Below are the code and all the weights of a small trained network. Each question names an input and a class and asks about switching units off, where a switched-off unit gives its printed mean instead of its output.

import numpy as np


def w(rows, s, z=0):
    codes = np.array(rows[::2]) - 128.0
    scale = np.full(codes.shape[1], s)
    scale[-1] = z or s
    return codes * scale


def f(y):
    return y / 2 * (1 + np.tanh(0.7978845608 * (y + 0.044715 * y**3)))


def log_softmax(a):
    a = a - a.max(-1, keepdims=True)
    return a - np.log(np.exp(a).sum(-1, keepdims=True))


def net(x, mask):
    res = np.array(x, float).reshape(1, 7) / 4 @ E
    y = f(res @ A[0][:, :-1].T + A[0][:, -1])
    res = res + np.where(mask, y, B[0][:, -1]) @ B[0][:, :-1]
    return log_softmax(res[-1] @ U[:, :-1].T + U[:, -1])


A, B = {}, {}
E = w([
[103,111,107,128,128,110,125,133],'x0',
[152,113,165,143,143,133,117,122],'x1',
[114,107,113,127,130,114,114,137],'x2',
[193,225,132,121,198,41,121,141],'x3',
[107,127,109,133,127,115,148,128],'x4',
[92,102,120,9,179,144,156,137],'x5',
[148,129,6,152,155,176,118,106],'x6',
],0.013)
A[0] = w([
[121,126,88,70,248,216,123,122,95],'N0',
[120,114,52,64,136,120,183,121,146],'N1',
[152,178,91,135,180,67,48,56,149],'N2',
[123,206,196,73,190,22,173,195,171],'N3',
[68,125,145,175,101,251,144,116,255],'N4',
[73,87,172,90,106,163,145,146,143],'N5',
[54,214,234,193,1,82,83,216,235],'N6',
[148,156,92,241,53,199,113,90,179],'N7',
[144,123,186,26,146,131,172,176,86],'N8',
[115,168,101,193,189,136,101,76,73],'N9',
[151,210,115,129,201,52,81,171,217],'N10',
],0.0092,0.005)
B[0] = w([
[134,111,181,213,158,67,104,2,207],'N0',
[144,148,143,131,144,147,76,106,192],'N1',
[174,185,155,136,141,198,179,147,197],'N2',
[145,14,60,120,234,143,114,152,250],'N3',
[119,49,159,67,92,127,46,89,236],'N4',
[119,141,237,66,87,16,141,94,198],'N5',
[153,121,119,146,152,75,95,17,247],'N6',
[155,101,74,143,131,185,96,188,235],'N7',
[139,86,124,77,98,146,122,177,197],'N8',
[176,151,158,126,67,157,200,161,163],'N9',
[188,177,58,175,196,165,177,175,234],'N10',
],0.0093,0.014)
U = w([
[88,128,152,169,76,109,73,23,205],'0',
[133,20,33,89,142,197,111,228,184],'1',
[158,175,86,162,209,92,154,86,147],'2',
[113,248,88,191,115,191,204,222,59],'3',
[94,130,181,1,105,75,158,126,2],'4',
],0.0092,0.0037)

Each question gives the input, the list of numbers given to net, and the class t.
The units are the neurons (one row each of A and B). Each row of codes is followed by its name. A weight is (code - 128) times the scale printed after its matrix; where a second scale follows, it is the last column's (A, B and U).
mask holds one flag per neuron, in row order. A switched-off neuron (its flag False) gives its mean, the last column of its row in B, instead of its output. The means were averaged over made-up inputs and are rounded, as every weight is.
A unit's drop is (log p(t) with every unit on - log p(t) with that unit switched off) / (log p(t) with every unit on - log p(t) with every unit switched off).
The circuit of an input: a set's keep is (log p(t) with only the set's units on - log p(t) with every unit switched off) / (log p(t) with every unit on - log p(t) with every unit switched off). Starting from all 11 units, units are removed one at a time, each time the one whose removal leaves the highest keep (on an exact tie, the one counted first), for as long as the keep stays at least 0.8.
circuit, biggest first: the units of the circuit, biggest drop first
unit that matters most: the unit with the biggest drop
top k neurons: the k neurons with the biggest drops, biggest first
drop of u: that unit's drop, to one decimal
input [-1,6,-6,-1,2,-8,8], class 1: circuit, biggest first -> (N7)
input [-3,7,5,-5,6,1,8], class 0: top 4 neurons -> (N0 N3 N10 N8)
input [8,-7,-3,-7,-4,4,-1], class 4: top 2 neurons -> (N5 N6)
input [1,-2,-6,-8,-3,1,8], class 0: top 2 neurons -> (N0 N3)
input [-3,1,0,0,4,7,5], class 0: circuit, biggest first -> (N0 N10)
input [-3,-1,-5,3,3,1,-3], class 1: top 3 neurons -> (N3 N0 N5)
input [8,-7,-6,1,4,4,8], class 2: top 2 neurons -> (N4 N5)
input [4,1,2,1,6,-8,-6], class 2: top 3 neurons -> (N4 N5 N0)
input [8,2,-3,-1,-6,5,-3], class 4: top 3 neurons -> (N5 N7 N10)
input [-2,4,1,2,-4,4,5], class 2: top 2 neurons -> (N0 N4)
input [-5,5,-2,-5,-3,-8,2], class 1: top 2 neurons -> (N7 N0)
input [2,6,-4,6,1,0,3], class 3: circuit, biggest first -> (N6 N2 N10)
input [5,8,4,5,1,4,-1], class 1: top 2 neurons -> (N3 N6)
input [-2,2,8,2,-2,7,-8], class 1: unit that matters most -> N3
input [-7,4,-7,5,6,2,0], class 1: top 4 neurons -> (N3 N6 N5 N0)
input [-1,-8,-3,-3,-8,-1,-1], class 0: top 3 neurons -> (N3 N10 N8)
input [5,-4,1,-4,0,2,-4], class 4: top 2 neurons -> (N0 N5)
input [-8,-7,4,3,-5,7,8], class 2: drop of N0 -> 0.2
input [-6,1,-1,-2,2,6,-5], class 4: drop of N5 -> 0.8
input [-4,0,-7,1,6,-3,6], class 3: unit that matters most -> N3
input [1,7,7,-2,-3,0,-1], class 0: drop of N0 -> -0.1
